Below are the code and all the weights of a small trained network. Each question names an input and a target symbol and asks about switching units off, where a switched-off unit gives its printed mean instead of its output.

import numpy as np


def w(rows, s, z=0):
    codes = np.array(rows[::2]) - 128.0
    scale = np.full(codes.shape[1], s)
    scale[-1] = z or s
    return codes * scale


def norm(h):
    return h / np.sqrt((h * h).mean(-1, keepdims=True) + 1e-5)


def f(y):
    return y / 2 * (1 + np.tanh(0.7978845608 * (y + 0.044715 * y**3)))


def softmax(a):
    e = np.exp(a - a.max(-1, keepdims=True))
    return e / e.sum(-1, keepdims=True)


def log_softmax(a):
    a = a - a.max(-1, keepdims=True)
    return a - np.log(np.exp(a).sum(-1, keepdims=True))


def net(x, mask):
    ids = ['βδελξπσψ'.index(c) for c in x.split()]
    T = len(ids)
    res = E[ids] + P[:T]
    r = norm(res)
    for j in range(3):
        rows = slice(3 * j, 3 * j + 3)
        q, k, v = (r @ M[0][rows].T for M in (Q, K, V))
        z = softmax(np.where(np.tri(T) > 0, q @ k.T / 3**0.5, -1e9)) @ v
        o = O[0][rows]
        res = res + np.where(mask[j], z, o[:, -1]) @ o[:, :-1]
    y = f(norm(res) @ A[0][:, :-1].T + A[0][:, -1])
    res = res + np.where(mask[3:27], y, B[0][:, -1]) @ B[0][:, :-1]
    return log_softmax(norm(res)[-1] @ U[:, :-1].T + U[:, -1])


Q, K, V, O, A, B = {}, {}, {}, {}, {}, {}
E = w([
[105,173,229,72,61,159,28],'β',
[73,248,138,97,152,115,103],'δ',
[157,16,224,165,168,153,86],'ε',
[232,161,218,157,179,57,211],'λ',
[67,157,32,178,127,194,120],'ξ',
[95,212,120,164,159,135,61],'π',
[70,165,2,156,145,210,193],'σ',
[52,132,132,100,155,106,113],'ψ',
],0.0079)
P = w([
[65,101,102,191,90,2,103],'0',
[98,142,78,138,209,85,28],'1',
[64,115,154,185,113,78,132],'2',
[95,144,142,130,221,133,61],'3',
[72,116,178,181,111,113,145],'4',
[105,146,168,126,216,167,86],'5',
[92,111,175,178,105,145,153],'6',
[122,138,165,115,208,192,110],'7',
[113,110,150,166,88,153,147],'8',
[148,132,137,89,202,206,123],'9',
[134,105,126,136,75,125,136],'10',
[177,121,106,73,193,175,104],'11',
[158,92,102,130,64,116,125],'12',
[187,112,104,89,190,175,115],'13',
],0.0069)
Q[0] = w([
[211,157,116,123,83,81,195],'head 0',
[131,129,110,133,33,57,157],'head 0',
[130,131,205,248,54,87,231],'head 0',
[169,151,127,126,194,222,110],'head 1',
[138,109,85,220,61,131,140],'head 1',
[87,106,134,88,184,118,174],'head 1',
[154,54,129,141,214,155,68],'head 2',
[104,80,193,214,162,93,183],'head 2',
[42,155,121,150,122,163,42],'head 2',
],0.015)
K[0] = w([
[98,132,91,180,116,56,87],'head 0',
[83,136,61,134,164,91,122],'head 0',
[7,173,139,188,185,130,147],'head 0',
[204,137,152,166,137,186,163],'head 1',
[74,149,72,182,86,136,130],'head 1',
[111,119,138,82,168,136,180],'head 1',
[111,65,177,113,158,141,75],'head 2',
[125,112,196,211,148,141,177],'head 2',
[116,184,139,115,100,219,89],'head 2',
],0.018)
V[0] = w([
[143,42,137,81,254,128,243],'head 0',
[68,36,110,34,109,168,64],'head 0',
[66,180,75,11,162,48,186],'head 0',
[139,119,198,54,191,101,168],'head 1',
[74,170,176,127,94,43,50],'head 1',
[110,53,51,102,178,13,181],'head 1',
[234,108,176,177,122,90,126],'head 2',
[103,188,213,120,109,193,142],'head 2',
[109,90,128,49,45,148,175],'head 2',
],0.0082)
O[0] = w([
[91,107,65,254,153,132,162,37],'head 0',
[65,120,120,119,121,158,47,211],'head 0',
[83,162,25,116,93,128,156,109],'head 0',
[133,181,77,144,172,176,114,141],'head 1',
[101,121,59,225,88,172,154,254],'head 1',
[183,167,177,166,135,221,126,119],'head 1',
[70,179,148,223,134,109,104,43],'head 2',
[174,156,97,141,56,151,94,231],'head 2',
[62,138,124,129,98,190,197,41],'head 2',
],0.0068,0.0066)
A[0] = w([
[140,115,92,117,178,97,124,173],'neuron 0',
[138,40,169,114,134,161,115,142],'neuron 1',
[148,107,186,201,78,151,167,133],'neuron 2',
[99,51,134,149,72,136,143,92],'neuron 3',
[109,76,115,148,78,108,172,56],'neuron 4',
[195,158,103,82,107,115,143,94],'neuron 5',
[164,149,119,146,168,226,98,111],'neuron 6',
[121,165,166,42,130,171,137,59],'neuron 7',
[177,95,131,180,57,86,187,132],'neuron 8',
[175,120,105,167,142,137,159,154],'neuron 9',
[127,108,159,153,219,141,146,75],'neuron 10',
[179,112,97,140,121,112,92,114],'neuron 11',
[76,155,134,58,108,90,150,119],'neuron 12',
[150,158,149,114,212,127,133,81],'neuron 13',
[153,130,148,131,11,119,140,149],'neuron 14',
[101,111,109,140,155,123,141,121],'neuron 15',
[171,136,179,103,140,129,153,94],'neuron 16',
[147,151,151,141,137,78,90,138],'neuron 17',
[162,210,152,176,177,75,197,130],'neuron 18',
[104,142,113,160,131,111,116,127],'neuron 19',
[105,150,214,202,134,86,225,4],'neuron 20',
[202,112,167,195,60,93,112,31],'neuron 21',
[129,139,124,90,161,145,138,119],'neuron 22',
[131,111,116,96,152,143,184,78],'neuron 23',
],0.011,0.0035)
B[0] = w([
[153,131,183,176,82,92,142,159],'neuron 0',
[95,138,122,216,183,147,109,194],'neuron 1',
[155,81,211,77,86,83,99,167],'neuron 2',
[114,158,113,186,129,160,40,192],'neuron 3',
[106,184,132,89,139,129,89,158],'neuron 4',
[85,134,124,193,115,167,165,174],'neuron 5',
[144,89,144,93,169,69,152,252],'neuron 6',
[161,120,88,42,82,186,139,216],'neuron 7',
[90,164,170,60,154,95,45,173],'neuron 8',
[134,165,158,109,137,147,185,149],'neuron 9',
[153,129,82,118,211,154,103,158],'neuron 10',
[61,154,140,100,121,131,143,184],'neuron 11',
[169,86,139,153,177,159,162,175],'neuron 12',
[157,181,138,224,133,106,104,171],'neuron 13',
[193,127,140,137,163,80,186,254],'neuron 14',
[162,143,114,121,105,122,150,126],'neuron 15',
[70,110,90,125,140,82,145,141],'neuron 16',
[130,108,122,69,152,175,198,176],'neuron 17',
[136,216,90,84,87,128,237,155],'neuron 18',
[118,109,111,109,100,169,181,152],'neuron 19',
[40,85,246,104,37,175,121,134],'neuron 20',
[61,103,12,177,87,61,32,168],'neuron 21',
[122,129,123,130,80,113,84,148],'neuron 22',
[149,99,113,69,79,135,92,116],'neuron 23',
],0.014,0.0049)
U = w([
[147,123,145,38,133,184,94,175],'β',
[72,162,85,175,86,189,117,198],'δ',
[123,122,152,159,245,137,112,118],'ε',
[162,207,129,128,145,107,202,162],'λ',
[75,63,208,166,95,151,107,74],'ξ',
[63,150,214,110,93,108,168,110],'π',
[208,111,158,163,57,101,113,65],'σ',
[79,86,77,91,134,48,146,8],'ψ',
],0.011,0.0018)

Each question gives the input, a string of symbols that net reads in full, and the target symbol t.
The units are the heads (3 rows each of Q, K, V and O) and the neurons (one row each of A and B). Each row of codes is followed by its name. A weight is (code - 128) times the scale printed after its matrix; where a second scale follows, it is the last column's (O, A, B and U).
mask holds one flag per unit, heads first, then neurons. A switched-off unit (its flag False) gives its mean, the last column of its rows in O or B, instead of its output. The means were averaged over made-up inputs and are rounded, as every weight is.
A unit's drop is (log p(t) with every unit on - log p(t) with that unit switched off) / (log p(t) with every unit on - log p(t) with every unit switched off).
The circuit of an input: a set's keep is (log p(t) with only the set's units on - log p(t) with every unit switched off) / (log p(t) with every unit on - log p(t) with every unit switched off). Starting from the 12 units with the biggest drops (on a tie, the unit counted first), units are removed one at a time, each time the one whose removal leaves the highest keep (on an exact tie, the one counted first), for as long as the keep stays at least 0.8.
units of the circuit, in order: the units of the circuit, biggest drop first
most important unit: the unit with the biggest drop
k most important neurons: the k neurons with the biggest drops, biggest first
which heads matter: for each layer, one digit per head in row order, 1 if its drop is at least 0.15 and else 0, layers parted by /
input ξ ψ λ ψ β ψ δ π π β λ σ, target λ: which heads matter : 100
input ψ ψ ψ δ, target δ: 4 most important neurons : neuron 14; neuron 5; neuron 6; neuron 18
input ψ λ ψ, target π: which heads matter : 111
input ξ π ψ, target δ: which heads matter : 111
input β ψ β ξ β λ ε ξ, target ε: units of the circuit, in order : head 0
input ξ ε ψ ξ π π ψ ψ ψ ψ ψ ψ π, target δ: which heads matter : 100
input β σ π β β β ψ σ π π π β λ ξ, target λ: units of the circuit, in order : head 0; neuron 9
input ψ β π ε β β ψ, target σ: 2 most important neurons : neuron 14; neuron 2
input λ π σ ε ψ ε ψ, target ξ: which heads matter : 110
input π ψ ψ ψ σ, target β: which heads matter : 011
input ψ π ψ ψ ψ σ, target σ: which heads matter : 110
input ψ ξ λ λ ψ ξ, target λ: units of the circuit, in order : head 0; neuron 18
input ψ σ ψ ψ, target ψ: which heads matter : 111
input π δ β ξ, target β: most important unit : head 0
input ψ β π β ε δ ψ ψ π ψ ε λ ξ, target ε: which heads matter : 010
input β λ ε ε π ε ε π ξ ψ ψ, target δ: which heads matter : 100
input ψ β ψ ψ ξ ψ π ψ π ξ ε ψ λ, target π: units of the circuit, in order : head 2; neuron 20
input ε ψ ψ ε ε ψ β, target σ: which heads matter : 001
input σ ψ ψ ξ, target ξ: which heads matter : 011
input λ λ π λ ψ π, target λ: which heads matter : 100
input ψ β λ, target π: units of the circuit, in order : neuron 20
input ε ψ ψ ψ ψ λ ψ, target π: 4 most important neurons : neuron 2; neuron 9; neuron 7; neuron 1
input ξ λ λ ξ β, target σ: 3 most important neurons : neuron 14; neuron 6; neuron 10
input ξ ψ σ, target β: units of the circuit, in order : head 2; neuron 23
input π λ λ ξ π σ π π π ψ ε, target ξ: 2 most important neurons : neuron 20; neuron 2
input δ ψ ψ π ψ ξ, target ξ: 2 most important neurons : neuron 0; neuron 14
